Below is a small trained network, with its code and all its weights. Each question gives an input and a target symbol and asks what happens when units are switched off, that is, made to give their printed mean instead of their output.

import numpy as np


def w(rows, s, z=0):
    codes = np.array(rows[::2]) - 128.0
    scale = np.full(codes.shape[1], s)
    scale[-1] = z or s
    return codes * scale


def norm(h):
    return h / np.sqrt((h * h).mean(-1, keepdims=True) + 1e-5)


def softmax(a):
    e = np.exp(a - a.max(-1, keepdims=True))
    return e / e.sum(-1, keepdims=True)


def log_softmax(a):
    a = a - a.max(-1, keepdims=True)
    return a - np.log(np.exp(a).sum(-1, keepdims=True))


def net(x, mask):
    ids = ['αβγδζηλμξπστφψ'.index(c) for c in x.split()]
    T = len(ids)
    res = E[ids] + P[:T]
    u = 0
    for l in range(3):
        r = norm(res)
        for j in range(2):
            rows = slice(2 * j, 2 * j + 2)
            q, k, v = (r @ M[l][rows].T for M in (Q, K, V))
            z = softmax(np.where(np.tri(T) > 0, q @ k.T / 2**0.5, -1e9)) @ v
            o = O[l][rows]
            res = res + np.where(mask[u + j], z, o[:, -1]) @ o[:, :-1]
        u += 2
    return log_softmax(norm(res)[-1] @ U[:, :-1].T + U[:, -1])


Q, K, V, O = {}, {}, {}, {}
E = w([
[124,61,27,160],'α',
[175,98,144,174],'β',
[132,144,107,175],'γ',
[166,130,91,174],'δ',
[107,103,75,89],'ζ',
[111,145,83,135],'η',
[124,118,96,154],'λ',
[83,105,50,88],'μ',
[127,80,81,87],'ξ',
[138,130,121,180],'π',
[126,148,114,196],'σ',
[213,84,3,135],'τ',
[48,146,135,137],'φ',
[148,71,119,253],'ψ',
],0.022)
P = w([
[194,170,117,40],'0',
[170,185,94,53],'1',
[154,154,100,112],'2',
[141,105,129,173],'3',
[76,64,159,192],'4',
[136,1,182,182],'5',
[87,27,163,196],'6',
[62,60,97,175],'7',
[57,11,178,185],'8',
[77,21,125,169],'9',
[68,61,162,249],'10',
],0.0075)
Q[0] = w([
[109,255,80,50],'L0H0',
[168,85,98,144],'L0H0',
[127,124,84,252],'L0H1',
[169,50,109,16],'L0H1',
],0.0077)
K[0] = w([
[191,186,116,114],'L0H0',
[78,11,29,169],'L0H0',
[109,120,60,187],'L0H1',
[64,2,83,77],'L0H1',
],0.0077)
V[0] = w([
[46,114,221,134],'L0H0',
[88,64,60,130],'L0H0',
[88,195,123,115],'L0H1',
[138,185,81,254],'L0H1',
],0.008)
O[0] = w([
[197,131,1,143,13],'L0H0',
[66,175,115,236,253],'L0H0',
[171,134,83,154,89],'L0H1',
[220,62,180,162,253],'L0H1',
],0.0099,0.0054)
Q[1] = w([
[138,162,129,128],'L1H0',
[112,166,195,133],'L1H0',
[117,43,160,99],'L1H1',
[106,140,160,246],'L1H1',
],0.014)
K[1] = w([
[160,117,139,138],'L1H0',
[66,162,40,62],'L1H0',
[202,124,76,255],'L1H1',
[24,3,67,150],'L1H1',
],0.0067)
V[1] = w([
[157,159,113,1],'L1H0',
[59,132,62,95],'L1H0',
[168,216,233,89],'L1H1',
[4,63,85,41],'L1H1',
],0.0082)
O[1] = w([
[141,136,146,68,16],'L1H0',
[155,127,197,121,90],'L1H0',
[119,162,59,109,2],'L1H1',
[129,7,165,135,138],'L1H1',
],0.016,0.0066)
Q[2] = w([
[2,129,174,181],'L2H0',
[164,242,168,95],'L2H0',
[20,223,118,20],'L2H1',
[113,68,144,132],'L2H1',
],0.0069)
K[2] = w([
[170,83,100,180],'L2H0',
[165,180,120,52],'L2H0',
[53,130,245,61],'L2H1',
[180,86,181,152],'L2H1',
],0.011)
V[2] = w([
[226,68,2,204],'L2H0',
[148,121,63,68],'L2H0',
[77,44,91,89],'L2H1',
[13,68,94,164],'L2H1',
],0.0099)
O[2] = w([
[211,124,253,108,255],'L2H0',
[121,89,185,42,52],'L2H0',
[176,140,206,123,130],'L2H1',
[138,123,205,182,165],'L2H1',
],0.015,0.007)
U = w([
[115,68,39,132,202],'α',
[145,179,117,97,135],'β',
[171,171,127,100,87],'γ',
[121,143,121,100,75],'δ',
[237,171,255,34,215],'ζ',
[113,16,139,62,67],'η',
[90,196,125,180,74],'λ',
[94,29,129,78,78],'μ',
[136,164,134,95,87],'ξ',
[167,163,164,82,2],'π',
[181,166,147,123,31],'σ',
[164,121,122,86,128],'τ',
[118,79,155,90,34],'φ',
[185,199,109,110,156],'ψ',
],0.0094,0.0056)

Each question gives the input, a string of symbols that net reads in full, and the target symbol t.
The units are the heads (2 rows each of Q, K, V and O). Each row of codes is followed by its name. A weight is (code - 128) times the scale printed after its matrix; where a second scale follows, it is the last column's (O and U).
mask holds one flag per head, layer by layer. A switched-off head (its flag False) gives its mean, the last column of its rows in O, instead of its output. The means were averaged over made-up inputs and are rounded, as every weight is.
A unit's drop is (log p(t) with every unit on - log p(t) with that unit switched off) / (log p(t) with every unit on - log p(t) with every unit switched off).
The circuit of an input: a set's keep is (log p(t) with only the set's units on - log p(t) with every unit switched off) / (log p(t) with every unit on - log p(t) with every unit switched off). Starting from all 6 units, units are removed one at a time, each time the one whose removal leaves the highest keep (on an exact tie, the one counted first), for as long as the keep stays at least 0.8.
units of the circuit, in order: the units of the circuit, biggest drop first
most important unit: the unit with the biggest drop
heads that matter: for each layer, one digit per head in row order, 1 if its drop is at least 0.15 and else 0, layers parted by /
drop of u: that unit's drop, to one decimal
input τ η φ φ δ, target α: heads that matter	00 / 10 / 10
input τ ψ τ τ, target ζ: most important unit	L2H0
input β φ τ λ, target ζ: units of the circuit, in order	[L0H0 L2H0 L1H1]
input ζ π λ β, target α: heads that matter	11 / 10 / 11
input η ψ ψ τ ζ τ τ ξ, target ζ: units of the circuit, in order	[L2H0 L1H1]
input τ τ μ, target ζ: heads that matter	00 / 00 / 00
input φ φ ζ, target α: heads that matter	11 / 10 / 10
input τ φ φ, target α: heads that matter	10 / 11 / 10
input η τ σ, target ζ: units of the circuit, in order	[L1H1 L0H0 L2H0]
input φ τ λ τ η, target ζ: heads that matter	00 / 00 / 10
input φ τ γ γ φ φ ζ, target α: units of the circuit, in order	[L1H0 L0H0 L0H1]
input τ δ τ ζ, target ζ: drop of L0H1	0.1
input τ φ τ, target α: drop of L2H0	2.0
input τ τ λ, target ζ: units of the circuit, in order	[L2H0]
input φ φ τ, target α: drop of L2H0	1.5
